Each row is followed by its class.
[ 37  33 -22   1  -3  -7   0 -15 -11  31 -31  15  23 -33  20  16   6  -3
  -9 -39  22   7  -7   0   9  10 -20   9   7  -8  22 -15  11 -17  13   5
  23]  Tilo
[ 23 -45  14   4  50 104  -9 -28  45   8 -40 -23 -56   0  -6  20 -32  -1
  28 -48  -2 -11 -28  93 -32 -62  -6 -48  18 -38  35  -7  -7  -8 -11  45
 -19]  baz
[ 55  33  -5 -30  -6 -18 -12  17  -2  18  16  20  22 -26  60  20  10   7
  -5  -4  58  18  -2 -17 -15 -12 -15   3 -18  10   9  -9 -19 -27   5  22
  62]  bib
[ 14 -29  26  54 -19   0   3  -1 -17   1  24  -4  20  16 -18  11 -17   1
  30 -33   7  15   0  -2   7 -37 -25  25   7  -3  -5  -4   2   6 -15  -6
 -44]  vidan
[ -2 -47  22  43   8 -51   8 -32  -9   5  26  16  42 -23  19  -8  -6  11
   8 -27  36 -54 -11  36 -53  -8 -12 -10  16   2 -14 -33 -14  -1 -26   5
 -10]  Mim
[ 19  17 -33 -19   0 -43   5  -1  -1  11 -26  26  12 -20  52   0 -18   4
 -16 -25  36 -10   3  10 -16   7   0 -17 -21   1  -1 -12 -22  20  11  14
  21]  Mim
[ -7  44  -9 -55  12 -50   4  40 -21  -3  -5  31   6 -24  81 -47  -1  -5
 -38 -19  29  18  22 -16   9  -9  56 -11 -23 -37  46 -21 -13   9   3  34
  57]  bule
[ 29  41  -1  -4   4 -37 -24  -8 -19  25 -28   8  20 -22  35  10  -6   4
   0 -28  34  -4   6   3  -3  -8  -8   6 -15   2  23 -37 -26  -6  17  24
  35]  Tilo
[ 31  21  41 -17  23 -42  16   2  26 -62 -11  20  33 -17  60   0  34  -3
  -8 -69  51  65  22  -1 -21  21  -1 -10   4 -10 -20  12 -20 -52  10  35
  22]  baz
[ 15  -6  16  34 -16  17  30   3 -28  25  22  -7  19  23 -20  27   3  28
  11   5   0 -28 -23   9 -17 -40  -4 -10  28  -3  26   0   8   9 -19 -19
 -20]  naf
[  8 -34 -15  37  -7  -1  21 -24  12  13  32  25   4  41 -73   6 -25 -19
 -13  35  11   7  21 -59   1 -44  17  46   5   5 -24 -24  10  63  -6 -47
 -28]  ponat
[ 37  31  41 -19 -21 -11   9  10  -5  -8  -1   9 -11  24   4  11  37  13
  -1 -20  24  25 -13   4 -16 -28  24 -10  21  -3  30  -5 -28  37  -9  -9
  38]  lebon
[ 15  19   5   8   2 -59 -10 -20  -3  17 -14   7  38 -13  38   3  -9   5
 -15 -40  40  -8  15  -3 -13  36 -27  -5 -27  -1   6 -24 -36  12   7  13
   4]  bule
[ 21  27  18  -4  -2   0  -9  35  20  37 -14 -15 -18 -49 -25 -15   5 -36
  10   6   3  41  10 -32   4   3 -20  25   4 -27  13  32 -22  54  53   3
 -23]  baz
[ -1   6  -8 -15  13  22  -1   2 -14   2  -2 -20 -27  -6   3   3  24   3
   4 -16 -23  24  -4  19   3 -37  18  -4  30  -1  31   0  36   0   0 -12
  -2]  Tilo
[ 21 -49  23  -6  20   6  28  38 -12 -29  42  19  39  15 -14 -12 -35 -12
 -23 -20 -18  14  -6  -4 -30 -43  13   9  -2 -13  -5 -18   4  19  -5  23
 -12]  ponat
[-22 -17 -10  56  19   9  -4   2  32  42  -8 -42 -45 -24  -2  43  -8 -12
   3 -37  -3 -21   6  32  45 -31   3   6   0  47 -20  20  -9  34  13   2
 -38]  ponat
[-24 -69 -14 -17  68  52   1 -11  15   3  18 -59 -62 -11 -14  39  -7  18
  21  16 -37 -21   2  58  12 -87 -16  -1  15  -8 -24   8  20 -57   4  45
  -2]  Mim
[ -4  29  14  36  14 -16 -43 -26  38  43 -11  -5   8 -44  43  44   9   6
  34 -14  27 -18  27  -6  -7   3  12 -15 -35   5  16 -24 -39 -47  -1  32
   6]  naf
[  0 -29   7  69  -2 -32  -1 -33  -8  51  55  22  41  -5 -37   5 -10   1
  23  24  31 -18  21  -3 -33 -21  -2  25  47 -10 -13 -37   1  43  -6  -3
  -3]  naf
[ -6   8 -39  63  23  50 -43   7  18  -7 -14   7 -69  75  12 -35  -5  11
  32  26  43   4  -8  28   9 -53  26 -22 -10 -64  24 -48 -29  42  -2  39
  39]  naf
[ 20 -61  31  62 -12  23  21  23 -19  19  54  -2  54  10   2   4 -16 -24
  40  25  27  -8  -7  20 -33 -26 -19  13  20   0 -35  -1 -27  28  -9 -14
 -56]  naf
[ 16 -40 -19  52 -24  -4  -8  -7  24  31  18  18  13   1 -43  28 -13   4
  10  23  16 -21   5 -38 -11  -6   0  19   8  22   8 -12  -8  40  -3 -26
 -19]  vidan
[ 28  -6  -4  26 -23  13 -10  57 -11 -26 -13  11  -7  10  12  10 -13   3
  33 -32  -2   7   9 -23  -7  -9  13  13 -30  14  28 -34 -23  65  17  39
 -10]  bule
[  5  12  39  -9 -21  29 -22   8  13 -13 -39 -16  -5 -46  10 -23   6 -10
 -11 -42  -4  22 -33 -37 -56   1  -6  26 -13 -62  68 -21 -15  17  -6  24
  23]  baz
[ 25 -30  31  38  -7  33  19  39 -28  -3  37   4  13   9   3 -23 -38 -23
  22 -33  -5   5  -3  -5   4 -26 -27  27  -2  -3  -1  -6  -2   3 -22  55
  -7]  bib
[ 23  24  11   8 -29 -25  35   4   2  -7  -8  28  -3  24  12  24 -10  29
  -4 -23  16  -6  -5  24 -17 -57  25  -5  21   8  22 -15   9  49  -9  -7
  53]  Mim
[ 25  30  -1  -6 -48 -13  -6  54  21 -24  -6  27  45 -38  57  24 -32  14
 -15 -42   5  24 -17 -47 -39   3 -10   6 -60 -13  31  -6 -21  28   9  27
  16]  bib
[  26  -12    6   23  -11  -16    2  -28    4   34   52   20   22   -4
 -101   20  -15  -10    1   18   -8    5   30  -54  -20  -27   -2   34
   21   -4    0  -26   28   29   -2  -10   19]  lebon
[ 25  29  13  30 -29  -3  18  -5  14  18 -12  29  25  -1   6  42  28  24
  11 -47   7  18 -11  17  -5   9  11 -16  26   3  24  -6  -6  60   6 -13
  11]  lebon
[ 32  20 -15  -3   9 -26  -9   0  12  -4 -12  -5  30 -18  42  35  11   1
  -1 -18  41   6  22   2   7  12 -12  -3 -26  11  -9 -24 -22 -16  33  11
  25]  bule
[ 12 -15   0  60 -35  -7  25 -17   8  41  29  44  42   3  -1   7 -21  -3
   4  14  36 -14  12 -29 -35   3 -15  28  13  -8  13 -33  -6  57  -8  -8
  17]  bib
[  1 -35 -23  -4  -6  52  29  -4  47  31  -2  -6 -39  20   1  17 -15  -3
 -26  23  19  -9 -30  22 -16 -34  23 -30  39 -19  11  47  -8  50 -34 -22
 -26]  naf
[ 35  25  44 -12 -10  -7 -35  38  36  33  14  17 -20 -28 -44   8 -50 -20
  28  24   7  43  16 -39 -44 -47 -18   4  -6 -44  11  22 -21  54  38  21
 -15]  lebon
[-10   0  13  80 -13  -2  11 -18   1  -1  -9   6  20   5 -24   8 -10  20
  21 -12   0   5 -13  -9 -35 -42 -16  11  27 -57  25 -31  23  52  24 -31
 -63]  Tilo
[ 50  -7  17 -76  -6 -54 -13  29  27 -21  -9 -56  -7 -31  44  15  55  -8
 -45  -4  41   2 -18 -31 -22  11  21  -8 -25  14   5  17 -77  21   6  22
 -11]  vidan
[ 15  18  31 -58 -20  -8   6 -12   4  17  -5 -38   3  20   6  26   9  -5
 -32 -16  -9 -31   2  28 -19  25  14 -29 -19  49  18   5 -39  20 -41  16
  62]  lebon
[  5  -6 -12   4 -22   5  22   9 -33 -17  -8  54  18   1 -17   6 -10  18
  -6 -62 -29  24   1 -19 -18   4  19   4   9   5  43 -21  11  22  -8  -8
   4]  lebon
[ 26  13   4  12  -5 -10   1 -25  47  37  28   8  10   3 -86   4  -7 -20
 -13  47  22  10  15 -64  -2 -16   9  21  30  -8  -2   4  12  53   4 -26
  17]  baz
[ 35 -24 -11  16  -9 -12  25 -14  15  24  42   6   7  26 -56   9  -5 -22
 -13  49  24   1  26 -33 -17 -28  21  23  28   7 -24  -6  -6  56  -5 -24
  -3]  naf
[ -3 -60 -10  42 -10  12  20   0 -52  28  67  15  -4  -5 -67  -6  15 -16
  35 -26  -4 -13  13  70  14 -35 -26  22  28  12  -6  -6  16 -16 -15 -16
  17]  lebon
[ 39  13  25 -13  23 -51  -9 -22  -2   1   9  10  77 -53  36  11  -6 -12
 -11 -55  36   8  11  19 -65  30 -36 -43  10  -1  11 -13  14 -88  13  11
  -2]  Tilo
[ 10 -50   4  26 -10 -20  28 -25 -11   2  59  11  16  43 -59   0   3 -15
   5  33  24 -12  31 -13 -17 -29  20  27  31  17 -23 -26 -19  24 -31 -13
  -1]  naf
[ 35 -17 -12 -22  19  13  -4  54  33   7  -1  15  -3 -40  24  33 -17 -16
  39  25   4  27  16  15  -1 -39   5  -2 -12   4 -24   5 -35  23  64  24
 -11]  Mim
[ 28  -5  19 -18 -10  13  21  19   7 -63 -19  -9  29 -45  55  48  15   2
  17 -34  -2 -20  -2  52 -24   9   7  -3  18  68 -29  -7  25 -93  -8  20
  78]  Mim
[ -7 -14  -1   8  -5  11  19  10 -19  -2  -3  32  10  22  24  12  -2  26
   4 -35  -6   5 -15  31 -30 -25  40 -16  25  12  29 -29   7  75 -10 -13
 -15]  ponat
[ 13 -19   1  53 -11 -23  20 -42  13  53  48   7  18  32 -63  14 -10  -9
  -7  41  32 -14  23 -18 -17 -32   3  18  38  -2  -8 -18  -6  52 -11 -34
   4]  naf
[-30 -15   0  36  16 -51   9 -27  10  25   6 -32  31   1  79  44  27  36
 -10  -3  45 -45   3   7 -25  26  22 -33   9  47 -29   9 -42  29 -25   6
 -43]  naf
[ -2 -38 -18  26 -13   2  31 -14  -2  21  44  12  36  14 -47   4 -10 -19
   5  36   4  -3  17 -43  -8 -12  -1  32  38 -12  -9 -32  20  42  -2   1
  16]  Mim
[ 57  28 -12 -47   7  26 -54  24  -5 -50  10  19 -19  45   2 -16   2  14
  40  14  42  17 -24   9  -3 -62  11  -9 -17 -44  16 -66 -10 -33 -16  78
 114]  Mim
[ 39   8  -6 -18 -16   3 -14  64 -19  38  -1  29   5 -34   2 -17 -33 -31
  21  28   5  33   7 -24 -14  -3  -7  18 -11  -5   3  20 -44  47  41  -5
 -34]  naf
[ 11  -5   2  59   5 -12   4 -24  14  67  24  36  12  27 -63  24 -48   3
 -12  42  18 -21  22 -59  -5 -47   7  37  15  14   6 -35   9  60   6 -24
  19]  ponat
[-13 -43 -56  46  40  83 -60  -6  34  20  -2 -25 -48   8  13  -2  15   9
  44  52   4 -38 -33  33  13 -46  13  -8 -36 -35  -3 -30   1  19 -18  13
 -16]  Tilo
[  0  15  16   5   6  20 -22 -24   4  -5   0 -24   5 -19  -6  25 -15 -14
 -11 -43 -18  18  18 -12 -11 -22   6   1 -22   6  26 -25  18 -58 -11   2
  46]  lebon
[ 23 -51 -31  39  17  47 -41  -7  32  21  23  11 -30  60  20  23  22  23
  45  52  57 -23   4  60 -19 -55  22  -9  -6 -15  12 -62 -32  37 -16  40
  84]  vidan
[ 11  -1   6  13 -36   3  17  11   3 -39  -8  43   1  40   2 -15 -14  13
  25 -29  -1  -4 -16  -8 -26 -23  40 -18  -8 -13  23 -28  -4  69 -37   3
 -24]  Mim
[ 13  -7 -28  35 -13 -22  -3 -33  -3  40  38   8  15   9 -81   6 -16 -19
   7  56  27 -32  42 -42 -24  -6   4  22  17   4  -4 -43   6  11   2 -11
  21]  naf
[ 32  26   7 -13   2 -17  -3 -13  26  26 -24  12  24 -27  45  28  33   5
  -4 -38  51  23  -5  28  -1  19  -7  -7   5   8  11   3 -44  16  14   6
  45]  baz
[  6   9   3   7  22 -27 -12   0   0  13  -5  24  35 -18  27  14  19  13
  -2  -4  32  25 -14  -3  11  10 -28   9  -3  -3 -14  -4 -38 -24  37 -31
 -11]  ponat
[ 17 -13 -17  55 -24  -6  14 -25  11  53  28  23 -13  28 -61 -20 -29 -40
   7  41  39 -19  28 -39   2 -46  25  39  25 -16  -5 -26  18  94 -23  -9
  -3]  Tilo
[ 41  13  17  83 -26  22  28 -19  25  15 -26  43  -3  25  62  59 -11  37
  36 -36  69 -15 -10  29 -31 -67 -28   2 -19 -21  13 -15  11 -14 -21   4
  50]  Mim
[ 12 -18  20   6  -9 -15  50   7  20   3  14  10  30 -16   9   2  -7 -18
  -4  -7  11   2  -9  -4   0   4 -21  -8  18  -6 -33  48   3   1  -6 -20
 -55]  Mim
[ 31  29   0 -48  -3 -25 -20  29   9   6 -24 -11  16 -34  77  17  17   3
 -10 -10  47  -4  -8  -5 -20  29  -9 -22 -33   3  17   3 -42  -6  15  24
  23]  bule
[ 33  41  13 -26  -9  -5  -9  29  17  31  -9   0 -18  -1  11 -22 -38 -25
 -16   1  12  43  -9 -26 -15 -44   8  -7   1 -40  20  32   6  83   5   0
 -31]  Tilo
[ -2  -1  -3  85 -38  47 -15  -6  34 -46 -24  -3 -12  37  70  33  12   6
  42 -61  81 -12 -29  54  -4 -11   7 -29 -12   1 -20 -14 -20  -2 -52  26
  36]  lebon
[-11   0 -47   3  27  29 -63   0  27 -45  -5 -16 -68  51  -1  -5  -8   3
  14   4   8  47  25   3  44 -23  -3  19 -26  13 -18 -19   1 -18  -1  21
  71]  bule
[ 16 -20  10  -4  43 -25  14   3  38  31   8 -13  26 -71 -46  -8 -10 -16
 -46   2 -17  10 -11  -8 -20  -1 -21 -10  26 -27   1  36  -6  26  57 -34
 -56]  baz
[ 31   7 -19   9 -22 -13  47   1 -34   4  16  32  24   1 -24  17  -2   6
  22 -48   2   4   7  20   7 -44   1  -3  13 -17  16 -26  31  19   8   2
  -9]  Mim
[ 13 -36  11  41  31  15  -5 -31  34  21 -33  39  -1  -6  -5  -3 -30  19
   2 -41   3 -27 -20  61 -30 -18   0 -11  14 -70  42 -55 -65  26   6  59
   7]  naf
[ 43   4  24 -16  22 -17 -11  24  21   7  10  -8   2 -34  24  13 -18  -4
  14  -1   9  15  13  -8   0 -12 -19  17 -10   7 -34   4 -34  16  28  59
 -10]  bib
[-10  -2   2  59  -4  26 -22  20 -18   5  -5  34   7   6  30   9   9  26
  63  -9  -9   8   8  22 -12 -14  30  10   8  -1  26 -52 -21  33   7  24
  13]  naf
[ 10  -1  16  20 -28  17  14  22  -7 -45  -2  10  33  -4  26  30  42  25
  39 -18   5  36 -10  -6 -21   0  -9  13  18 -18  18 -20  11   2  21 -27
 -20]  bule
